Below is a small trained network, with its code and all its weights. Each question gives an input and a class and asks what happens when units are switched off, that is, made to give their printed mean instead of their output.

import numpy as np


def w(rows, s, z=0):
    codes = np.array(rows[::2]) - 128.0
    scale = np.full(codes.shape[1], s)
    scale[-1] = z or s
    return codes * scale


def f(y):
    return np.maximum(y, 0)


def log_softmax(a):
    a = a - a.max(-1, keepdims=True)
    return a - np.log(np.exp(a).sum(-1, keepdims=True))


def net(x, mask):
    res = np.array(x, float).reshape(1, 7) / 4 @ E
    y = f(res @ A[0][:, :-1].T + A[0][:, -1])
    res = res + np.where(mask, y, B[0][:, -1]) @ B[0][:, :-1]
    return log_softmax(res[-1] @ U[:, :-1].T + U[:, -1])


A, B = {}, {}
E = w([
[129,128,128,128,128],'x0',
[138,120,143,119,9],'x1',
[129,128,128,128,128],'x2',
[130,128,128,128,128],'x3',
[134,110,80,231,120],'x4',
[119,28,201,146,145],'x5',
[128,128,128,127,128],'x6',
],0.014)
A[0] = w([
[113,123,130,129,90,144],'n1',
[132,160,113,115,249,120],'n2',
[128,147,127,101,108,142],'n3',
[115,145,94,119,124,174],'n4',
[127,148,118,121,224,210],'n5',
[137,122,146,129,126,83],'n6',
[132,134,129,121,137,100],'n7',
[138,114,143,147,165,53],'n8',
[134,191,76,148,142,15],'n9',
[125,41,182,117,128,106],'n10',
[119,122,185,11,170,20],'n11',
[136,143,122,120,190,222],'n12',
[133,147,126,109,120,99],'n13',
[132,131,71,243,96,85],'n14',
[124,101,118,187,185,124],'n15',
[142,112,129,133,134,126],'n16',
[138,144,154,64,89,131],'n17',
[128,90,142,189,193,95],'n18',
[125,73,165,121,123,20],'n19',
[127,76,152,178,157,114],'n20',
[119,115,127,134,143,78],'n21',
[136,124,137,108,113,105],'n22',
[116,138,174,37,146,232],'n23',
[124,140,135,146,122,102],'n24',
[136,131,142,137,97,153],'n25',
[131,113,150,151,54,10],'n26',
[119,136,148,114,109,102],'n27',
[120,135,111,127,110,97],'n28',
[121,51,187,125,124,18],'n29',
[131,137,126,141,119,83],'n30',
[132,143,115,188,104,25],'n31',
[118,126,112,121,135,134],'n32',
[148,119,112,127,124,106],'n33',
[132,149,116,100,95,128],'n34',
[126,160,135,101,93,132],'n35',
[133,159,103,127,127,189],'n36',
[127,67,186,129,130,162],'n37',
[137,121,143,109,146,215],'n38',
[123,164,118,106,226,33],'n39',
],0.021,0.011)
B[0] = w([
[126,163,113,142,132,165],'n1',
[149,227,171,126,45,239],'n2',
[119,139,94,123,163,160],'n3',
[127,169,117,138,136,175],'n4',
[162,56,219,126,87,243],'n5',
[104,145,127,106,123,133],'n6',
[124,136,117,134,122,132],'n7',
[122,102,85,135,165,152],'n8',
[132,42,200,134,91,181],'n9',
[148,136,233,121,61,220],'n10',
[138,2,208,153,85,209],'n11',
[116,34,159,134,121,215],'n12',
[125,119,111,134,138,143],'n13',
[148,165,231,112,40,253],'n14',
[99,66,60,121,211,213],'n15',
[117,118,114,140,129,144],'n16',
[115,130,66,135,208,185],'n17',
[110,78,48,131,223,215],'n18',
[140,217,120,125,111,165],'n19',
[109,72,45,136,188,207],'n20',
[120,116,111,124,154,137],'n21',
[103,132,116,121,140,141],'n22',
[123,254,85,112,102,235],'n23',
[138,130,98,136,97,134],'n24',
[116,156,107,133,145,164],'n25',
[137,69,215,113,64,172],'n26',
[124,123,83,128,118,143],'n27',
[117,143,114,140,135,143],'n28',
[143,243,136,120,61,195],'n29',
[127,139,112,130,115,134],'n30',
[143,203,124,130,87,165],'n31',
[137,130,128,134,115,140],'n32',
[105,142,139,133,126,133],'n33',
[111,151,101,127,173,166],'n34',
[140,138,62,136,157,169],'n35',
[123,167,95,116,128,185],'n36',
[137,48,173,135,121,220],'n37',
[115,163,85,124,143,182],'n38',
[113,243,110,120,104,197],'n39',
],0.036,0.02)
U = w([
[125,226,121,120,119,191],'0',
[130,72,182,128,121,247],'1',
[80,103,29,139,254,23],'2',
],0.0086,0.0014)

Each question gives the input, the list of numbers given to net, and the class t.
The units are the neurons (one row each of A and B). Each row of codes is followed by its name. A weight is (code - 128) times the scale printed after its matrix; where a second scale follows, it is the last column's (A, B and U).
mask holds one flag per neuron, in row order. A switched-off neuron (its flag False) gives its mean, the last column of its row in B, instead of its output. The means were averaged over made-up inputs and are rounded, as every weight is.
A unit's drop is (log p(t) with every unit on - log p(t) with that unit switched off) / (log p(t) with every unit on - log p(t) with every unit switched off).
The circuit of an input: a set's keep is (log p(t) with only the set's units on - log p(t) with every unit switched off) / (log p(t) with every unit on - log p(t) with every unit switched off). Starting from the 12 units with the biggest drops (on a tie, the unit counted first), units are removed one at a time, each time the one whose removal leaves the highest keep (on an exact tie, the one counted first), for as long as the keep stays at least 0.8.
circuit, biggest first: the units of the circuit, biggest drop first
unit that matters most: the unit with the biggest drop
top k neurons: the k neurons with the biggest drops, biggest first
drop of u: that unit's drop, to one decimal
input [-6,-1,2,-4,8,5,5], class 2: unit that matters most	n18
input [5,0,4,0,4,-2,7], class 1: top 3 neurons	n23, n2, n39
input [-4,7,0,2,0,5,-7], class 0: top 3 neurons	n29, n11, n5
input [7,0,6,2,5,-7,8], class 1: top 2 neurons	n9, n23
input [7,-3,5,2,1,6,-7], class 2: top 2 neurons	n18, n14
input [-2,0,6,3,7,-3,-6], class 1: top 3 neurons	n23, n2, n9
input [-1,2,-5,-8,-3,-1,6], class 2: top 2 neurons	n14, n2
input [2,3,2,-5,0,1,6], class 0: top 4 neurons	n18, n15, n20, n11
input [7,0,-2,0,6,-7,3], class 1: top 4 neurons	n9, n23, n39, n2
input [-4,-4,-3,5,1,-5,-1], class 1: top 4 neurons	n23, n9, n5, n12
input [2,4,-4,2,4,0,-6], class 0: top 3 neurons	n11, n5, n12
input [-2,-6,8,-6,2,8,0], class 2: top 3 neurons	n18, n20, n15
input [0,-8,-3,4,5,5,-4], class 2: top 2 neurons	n18, n15
input [-8,3,4,2,-7,2,-7], class 0: circuit, biggest first	n23
input [-6,6,-8,4,-6,1,-8], class 0: top 4 neurons	n23, n18, n15, n20
input [3,-5,-1,-3,5,-6,-4], class 1: drop of n9	1.9
input [6,6,3,1,-4,4,6], class 0: drop of n32	0.0
input [7,-7,-1,6,6,7,-5], class 2: drop of n18	0.6
